Below is a small trained network, with its code and all its weights. Each question gives an input and a class and asks what happens when units are switched off, that is, made to give their printed mean instead of their output.

import numpy as np


def w(rows, s, z=0):
    codes = np.array(rows[::2]) - 128.0
    scale = np.full(codes.shape[1], s)
    scale[-1] = z or s
    return codes * scale


def norm(h):
    return h / np.sqrt((h * h).mean(-1, keepdims=True) + 1e-5)


def f(y):
    return np.maximum(y, 0)


def log_softmax(a):
    a = a - a.max(-1, keepdims=True)
    return a - np.log(np.exp(a).sum(-1, keepdims=True))


def net(x, mask):
    res = np.array(x, float).reshape(1, 7) / 4 @ E
    u = 0
    for l in range(3):
        y = f(norm(res) @ A[l][:, :-1].T + A[l][:, -1])
        res = res + np.where(mask[u : u + 7], y, B[l][:, -1]) @ B[l][:, :-1]
        u += 7
    return log_softmax(norm(res)[-1] @ U[:, :-1].T + U[:, -1])


A, B = {}, {}
E = w([
[78,117,161,130,145,110],'x0',
[133,127,120,127,122,132],'x1',
[189,88,206,219,33,172],'x2',
[118,216,194,66,103,181],'x3',
[140,128,102,126,110,143],'x4',
[123,131,151,132,145,114],'x5',
[57,225,135,113,75,2],'x6',
],0.0072)
A[0] = w([
[157,206,169,236,55,117,113],'L0N1',
[127,206,202,15,84,208,252],'L0N2',
[114,88,134,43,212,242,38],'L0N3',
[85,175,98,60,98,45,15],'L0N4',
[145,89,206,116,81,94,99],'L0N5',
[126,123,167,110,2,111,6],'L0N6',
[121,70,154,196,84,206,97],'L0N7',
],0.0084,0.0037)
B[0] = w([
[85,72,147,76,123,113,190],'L0N1',
[75,180,136,149,114,167,255],'L0N2',
[84,123,134,4,139,143,197],'L0N3',
[150,189,139,142,118,126,201],'L0N4',
[169,100,130,96,89,195,157],'L0N5',
[86,103,100,104,144,125,160],'L0N6',
[194,119,173,159,122,131,185],'L0N7',
],0.011,0.008)
A[1] = w([
[172,39,139,30,100,54,102],'L1N1',
[131,34,116,100,255,248,253],'L1N2',
[130,183,126,88,187,188,111],'L1N3',
[112,177,41,87,90,50,139],'L1N4',
[34,122,203,133,155,116,160],'L1N5',
[108,188,56,188,123,165,182],'L1N6',
[152,130,56,104,159,184,144],'L1N7',
],0.0086,0.0035)
B[1] = w([
[103,167,61,223,52,75,171],'L1N1',
[133,183,44,218,154,153,255],'L1N2',
[86,142,189,164,105,126,191],'L1N3',
[213,90,179,112,128,148,212],'L1N4',
[190,110,69,102,134,141,205],'L1N5',
[112,124,145,148,189,2,171],'L1N6',
[24,122,123,51,182,120,169],'L1N7',
],0.0092,0.0082)
A[2] = w([
[117,79,183,78,1,70,141],'L2N1',
[213,119,55,150,170,186,172],'L2N2',
[170,149,103,70,117,24,2],'L2N3',
[82,126,185,125,78,255,157],'L2N4',
[115,166,163,232,129,162,217],'L2N5',
[82,85,157,129,59,100,63],'L2N6',
[121,126,73,54,210,149,17],'L2N7',
],0.01,0.0028)
B[2] = w([
[47,152,73,173,243,189,207],'L2N1',
[60,97,184,119,76,109,219],'L2N2',
[193,73,131,94,100,88,201],'L2N3',
[221,109,191,67,165,166,255],'L2N4',
[178,104,131,113,88,66,218],'L2N5',
[2,199,29,106,176,115,163],'L2N6',
[82,120,66,214,102,139,187],'L2N7',
],0.0096,0.0069)
U = w([
[87,96,41,203,166,97,254],'0',
[72,156,141,53,187,217,99],'1',
[197,10,135,215,72,149,12],'2',
[208,86,196,92,109,182,192],'3',
[223,43,95,54,187,11,24],'4',
[125,196,187,74,121,81,67],'5',
],0.013,0.0033)

Each question gives the input, the list of numbers given to net, and the class t.
The units are the neurons (one row each of A and B). Each row of codes is followed by its name. A weight is (code - 128) times the scale printed after its matrix; where a second scale follows, it is the last column's (A, B and U).
mask holds one flag per neuron, layer by layer. A switched-off neuron (its flag False) gives its mean, the last column of its row in B, instead of its output. The means were averaged over made-up inputs and are rounded, as every weight is.
A unit's drop is (log p(t) with every unit on - log p(t) with that unit switched off) / (log p(t) with every unit on - log p(t) with every unit switched off).
The circuit of an input: a set's keep is (log p(t) with only the set's units on - log p(t) with every unit switched off) / (log p(t) with every unit on - log p(t) with every unit switched off). Starting from the 12 units with the biggest drops (on a tie, the unit counted first), units are removed one at a time, each time the one whose removal leaves the highest keep (on an exact tie, the one counted first), for as long as the keep stays at least 0.8.
units of the circuit, in order: the units of the circuit, biggest drop first
k most important neurons: the k neurons with the biggest drops, biggest first
k most important neurons of layer l: the k neurons of layer l with the biggest drops, biggest first
drop of u: that unit's drop, to one decimal
input [-6,3,6,1,6,3,2], class 1: units of the circuit, in order -> L0N1, L2N1
input [-6,-8,1,7,-1,3,8], class 1: units of the circuit, in order -> L1N2, L2N1
input [8,-5,4,3,-6,-1,0], class 3: units of the circuit, in order -> L2N4
input [0,-3,-2,2,1,-8,2], class 5: 3 most important neurons -> L1N6, L0N2, L1N2
input [-5,1,4,0,-5,-7,1], class 0: units of the circuit, in order -> L0N1, L1N1, L2N6
input [-7,-1,8,-5,-7,-2,3], class 0: units of the circuit, in order -> L0N1, L2N6
input [-3,7,4,7,-2,4,8], class 1: units of the circuit, in order -> L0N1, L2N1
input [0,-1,4,-1,6,-4,5], class 0: 2 most important neurons -> L1N1, L0N2
input [-6,-1,-3,0,7,-6,4], class 4: 3 most important neurons -> L1N6, L2N3, L1N4
input [-2,-8,2,-1,-1,-1,6], class 0: 3 most important neurons of layer 0 -> L0N2, L0N1, L0N3
input [-4,-8,3,4,-8,7,8], class 1: 2 most important neurons -> L0N1, L2N1
input [6,1,3,1,0,-4,3], class 1: 2 most important neurons of layer 0 -> L0N5, L0N2
input [-1,-1,-5,6,-4,-2,1], class 5: 2 most important neurons of layer 0 -> L0N4, L0N1
input [-2,-7,-1,-1,0,-3,-7], class 0: units of the circuit, in order -> L1N2
input [3,0,8,0,8,3,7], class 0: 2 most important neurons -> L0N1, L1N1
input [-6,4,-3,-1,3,4,8], class 4: 3 most important neurons -> L2N3, L1N4, L0N2
input [-7,-7,7,-8,6,-4,1], class 0: 2 most important neurons -> L0N1, L2N4
input [0,5,8,-1,4,6,6], class 0: 2 most important neurons -> L1N1, L0N2
input [-5,-8,-8,-4,7,4,3], class 4: 2 most important neurons of layer 1 -> L1N4, L1N2
input [-6,1,8,-2,6,-7,3], class 0: most important neuron of layer 2 -> L2N1
input [5,-3,6,5,4,-6,2], class 1: drop of L1N2 -> 0.3
input [4,7,-6,-1,3,6,8], class 4: drop of L0N4 -> -0.1
